Below are the code and all the weights of a small trained network. Each question names an input and a class and asks about switching units off, where a switched-off unit gives its printed mean instead of its output.

import numpy as np


def w(rows, s, z=0):
    codes = np.array(rows[::2]) - 128.0
    scale = np.full(codes.shape[1], s)
    scale[-1] = z or s
    return codes * scale


def norm(h):
    return h / np.sqrt((h * h).mean(-1, keepdims=True) + 1e-5)


def f(y):
    return y / 2 * (1 + np.tanh(0.7978845608 * (y + 0.044715 * y**3)))


def log_softmax(a):
    a = a - a.max(-1, keepdims=True)
    return a - np.log(np.exp(a).sum(-1, keepdims=True))


def net(x, mask):
    res = np.array(x, float).reshape(1, 6) / 4 @ E
    u = 0
    for l in range(2):
        y = f(norm(res) @ A[l][:, :-1].T + A[l][:, -1])
        res = res + np.where(mask[u : u + 5], y, B[l][:, -1]) @ B[l][:, :-1]
        u += 5
    return log_softmax(norm(res)[-1] @ U[:, :-1].T + U[:, -1])


A, B = {}, {}
E = w([
[133,107,137,119,128,131,152,141,127,119,124,123],'x0',
[134,148,240,144,106,52,255,47,213,224,153,191],'x1',
[140,137,102,125,127,137,126,125,128,162,122,137],'x2',
[152,111,114,127,127,128,135,130,128,138,141,129],'x3',
[69,16,48,156,45,95,47,100,200,121,57,85],'x4',
[109,124,145,68,54,64,119,120,29,189,141,47],'x5',
],0.0092)
A[0] = w([
[157,161,216,136,44,25,198,55,115,181,98,215,107],'L0N0',
[188,163,195,68,154,111,95,138,11,163,118,86,3],'L0N1',
[42,154,16,121,143,204,99,253,230,69,228,79,37],'L0N2',
[209,215,115,172,199,202,120,228,2,70,142,134,37],'L0N3',
[171,215,97,100,171,154,96,222,23,81,173,107,43],'L0N4',
],0.0052,0.0036)
B[0] = w([
[149,123,141,169,191,57,113,105,124,172,107,77,254],'L0N0',
[175,174,172,75,98,127,114,170,96,176,135,41,174],'L0N1',
[201,119,134,67,129,73,104,200,170,133,45,183,199],'L0N2',
[72,101,127,196,108,76,251,95,254,136,202,178,250],'L0N3',
[36,127,113,187,65,83,172,120,128,214,95,25,226],'L0N4',
],0.0095,0.0062)
A[1] = w([
[212,214,226,105,237,186,177,51,60,130,188,158,63],'L1N0',
[167,104,105,164,218,236,63,167,177,74,58,150,18],'L1N1',
[128,232,93,116,158,183,196,254,80,101,198,64,50],'L1N2',
[103,106,120,254,230,177,175,99,210,109,128,194,136],'L1N3',
[130,115,100,49,116,149,57,149,46,101,88,113,2],'L1N4',
],0.0097,0.0056)
B[1] = w([
[200,130,179,15,188,221,3,191,42,111,149,139,188],'L1N0',
[210,194,214,211,200,50,106,143,112,211,87,93,168],'L1N1',
[132,88,151,227,61,31,152,3,175,139,40,158,154],'L1N2',
[68,125,38,109,57,230,147,106,162,11,154,201,248],'L1N3',
[58,64,95,90,122,220,162,147,74,62,184,160,153],'L1N4',
],0.012,0.013)
U = w([
[61,148,41,216,71,152,216,87,251,47,157,219,193],'0',
[59,116,168,220,59,23,202,66,94,233,130,37,254],'1',
[212,119,103,229,217,79,38,216,180,114,27,130,108],'2',
[58,43,47,59,96,193,84,195,36,81,145,86,50],'3',
[158,173,136,62,164,254,56,122,112,48,219,228,53],'4',
[193,200,217,47,217,83,104,126,66,235,214,70,3],'5',
],0.016,0.0049)

Each question gives the input, the list of numbers given to net, and the class t.
The units are the neurons (one row each of A and B). Each row of codes is followed by its name. A weight is (code - 128) times the scale printed after its matrix; where a second scale follows, it is the last column's (A, B and U).
mask holds one flag per neuron, layer by layer. A switched-off neuron (its flag False) gives its mean, the last column of its row in B, instead of its output. The means were averaged over made-up inputs and are rounded, as every weight is.
A unit's drop is (log p(t) with every unit on - log p(t) with that unit switched off) / (log p(t) with every unit on - log p(t) with every unit switched off).
The circuit of an input: a set's keep is (log p(t) with only the set's units on - log p(t) with every unit switched off) / (log p(t) with every unit on - log p(t) with every unit switched off). Starting from all 10 units, units are removed one at a time, each time the one whose removal leaves the highest keep (on an exact tie, the one counted first), for as long as the keep stays at least 0.8.
units of the circuit, in order: the units of the circuit, biggest drop first
unit that matters most: the unit with the biggest drop
k most important neurons: the k neurons with the biggest drops, biggest first
top k neurons in layer l: the k neurons of layer l with the biggest drops, biggest first
drop of u: that unit's drop, to one decimal
input [-6,-3,-7,-2,6,0], class 2: 4 most important neurons	(L1N1, L1N3, L0N4, L0N1)
input [-8,5,-7,-4,-3,-5], class 4: most important neuron	(L1N0)
input [1,-6,-7,-3,0,1], class 1: units of the circuit, in order	(L1N3, L0N4)
input [-4,0,-2,6,2,-3], class 2: units of the circuit, in order	(L0N3, L1N1)
input [-3,5,-4,5,-1,-8], class 4: 3 most important neurons	(L1N0, L0N3, L0N4)
input [3,7,-7,-3,-1,-4], class 4: 3 most important neurons	(L1N0, L0N3, L0N4)
input [7,3,0,-6,0,-3], class 4: units of the circuit, in order	(L0N4, L0N3)
input [8,-2,2,-4,7,0], class 2: 4 most important neurons	(L1N3, L1N1, L0N4, L0N1)
input [0,0,8,-4,7,-4], class 2: units of the circuit, in order	(L0N3, L1N1)
input [4,8,-8,4,-1,0], class 4: units of the circuit, in order	(L0N4, L1N0)
input [-1,5,0,-3,-4,1], class 5: 2 most important neurons	(L0N3, L1N3)
input [1,-2,-8,0,8,-6], class 2: 2 most important neurons	(L1N1, L0N3)
input [6,-1,2,3,5,0], class 2: top 2 neurons in layer 1	(L1N3, L1N1)
input [-7,-5,-4,4,8,-5], class 2: units of the circuit, in order	(L1N1)
input [0,5,8,6,0,4], class 5: top 2 neurons in layer 0	(L0N4, L0N3)
input [3,-8,-3,0,0,1], class 1: top 2 neurons in layer 1	(L1N3, L1N0)
input [8,0,2,-4,8,-2], class 2: 2 most important neurons	(L0N3, L1N3)
input [-4,8,3,-4,0,8], class 5: 2 most important neurons	(L0N4, L0N3)
input [-2,-2,-8,-2,7,-7], class 2: 2 most important neurons	(L1N1, L0N3)
input [-3,8,-7,-4,-1,5], class 5: unit that matters most	L0N4
input [7,-3,-1,8,0,7], class 1: top 3 neurons in layer 1	(L1N2, L1N3, L1N0)
input [3,-7,-8,-7,2,-5], class 2: 2 most important neurons	(L1N1, L0N2)
input [-1,5,-8,6,-8,-6], class 4: drop of L0N2	0.0
